Below is a small trained network, with its code and all its weights. Each question gives an input and a class and asks what happens when units are switched off, that is, made to give their printed mean instead of their output.

import numpy as np


def w(rows, s, z=0):
    codes = np.array(rows[::2]) - 128.0
    scale = np.full(codes.shape[1], s)
    scale[-1] = z or s
    return codes * scale


def f(y):
    return np.maximum(y, 0)


def log_softmax(a):
    a = a - a.max(-1, keepdims=True)
    return a - np.log(np.exp(a).sum(-1, keepdims=True))


def net(x, mask):
    res = np.array(x, float).reshape(1, 4) / 4 @ E
    y = f(res @ A[0][:, :-1].T + A[0][:, -1])
    res = res + np.where(mask, y, B[0][:, -1]) @ B[0][:, :-1]
    return log_softmax(res[-1] @ U[:, :-1].T + U[:, -1])


A, B = {}, {}
E = w([
[107,88,191,196,140,121,185],'x0',
[80,175,144,247,162,150,31],'x1',
[207,139,118,100,209,85,40],'x2',
[130,41,210,198,23,161,71],'x3',
],0.012)
A[0] = w([
[97,169,114,177,135,132,151,78],'N0',
[207,114,146,57,163,91,90,137],'N1',
[150,123,113,130,141,152,133,2],'N2',
[85,73,202,249,91,134,107,118],'N3',
[138,167,109,93,105,150,125,103],'N4',
[108,60,174,162,67,172,168,163],'N5',
[149,41,187,135,116,132,93,49],'N6',
[89,113,160,150,97,141,176,84],'N7',
[151,145,122,167,113,137,108,85],'N8',
[156,86,133,51,145,110,124,145],'N9',
[138,106,122,115,97,159,159,90],'N10',
[161,124,73,42,125,173,123,92],'N11',
[84,159,66,81,164,136,180,156],'N12',
[132,150,130,213,127,147,27,115],'N13',
[112,129,122,28,83,131,129,105],'N14',
[168,84,141,112,93,139,142,102],'N15',
[92,113,131,151,69,164,196,117],'N16',
[131,127,112,159,111,130,84,101],'N17',
],0.014,0.0067)
B[0] = w([
[74,123,132,84,157,116,179,154],'N0',
[195,130,107,171,77,77,84,209],'N1',
[120,117,135,139,115,88,120,128],'N2',
[49,101,22,234,160,153,157,251],'N3',
[135,130,107,115,186,97,138,156],'N4',
[132,59,129,192,127,158,192,226],'N5',
[86,119,111,114,50,89,177,189],'N6',
[141,51,167,166,105,157,162,174],'N7',
[111,138,133,121,134,140,93,151],'N8',
[191,109,111,97,36,104,147,187],'N9',
[175,101,149,141,117,131,119,158],'N10',
[148,148,5,136,152,78,100,193],'N11',
[89,165,90,105,98,92,239,205],'N12',
[100,134,123,181,227,195,24,230],'N13',
[169,146,105,155,127,73,113,186],'N14',
[121,129,154,95,54,131,185,169],'N15',
[173,88,153,141,83,131,148,194],'N16',
[115,118,126,93,145,151,101,162],'N17',
],0.011,0.021)
U = w([
[59,135,88,179,198,150,100,141],'0',
[203,140,124,118,109,50,160,224],'1',
[140,69,181,143,93,147,203,98],'2',
[181,143,217,129,194,161,8,112],'3',
[150,129,165,114,81,135,38,3],'4',
[49,206,165,62,158,126,202,102],'5',
],0.011,0.0042)

Each question gives the input, the list of numbers given to net, and the class t.
The units are the neurons (one row each of A and B). Each row of codes is followed by its name. A weight is (code - 128) times the scale printed after its matrix; where a second scale follows, it is the last column's (A, B and U).
mask holds one flag per neuron, in row order. A switched-off neuron (its flag False) gives its mean, the last column of its row in B, instead of its output. The means were averaged over made-up inputs and are rounded, as every weight is.
A unit's drop is (log p(t) with every unit on - log p(t) with that unit switched off) / (log p(t) with every unit on - log p(t) with every unit switched off).
The circuit of an input: a set's keep is (log p(t) with only the set's units on - log p(t) with every unit switched off) / (log p(t) with every unit on - log p(t) with every unit switched off). Starting from the 12 units with the biggest drops (on a tie, the unit counted first), units are removed one at a time, each time the one whose removal leaves the highest keep (on an exact tie, the one counted first), for as long as the keep stays at least 0.8.
units of the circuit, in order: the units of the circuit, biggest drop first
unit that matters most: the unit with the biggest drop
k most important neurons: the k neurons with the biggest drops, biggest first
drop when u is switched off: that unit's drop, to one decimal
input [1,-2,6,8], class 0: 2 most important neurons : N3, N13
input [8,1,8,-2], class 3: units of the circuit, in order : N3, N12
input [-2,2,0,-3], class 5: 3 most important neurons : N3, N13, N1
input [-8,0,5,8], class 4: 2 most important neurons : N6, N3
input [-5,-1,-7,-4], class 1: unit that matters most : N14
input [-7,5,-5,-4], class 5: 2 most important neurons : N3, N12
input [1,2,4,-3], class 3: 2 most important neurons : N3, N6
input [-7,2,3,3], class 3: drop when N3 is switched off : 0.3
input [7,1,0,-8], class 5: drop when N13 is switched off : 0.0
input [-4,2,3,-1], class 3: drop when N12 is switched off : 0.1
input [2,2,-2,7], class 0: drop when N3 is switched off : 7.2
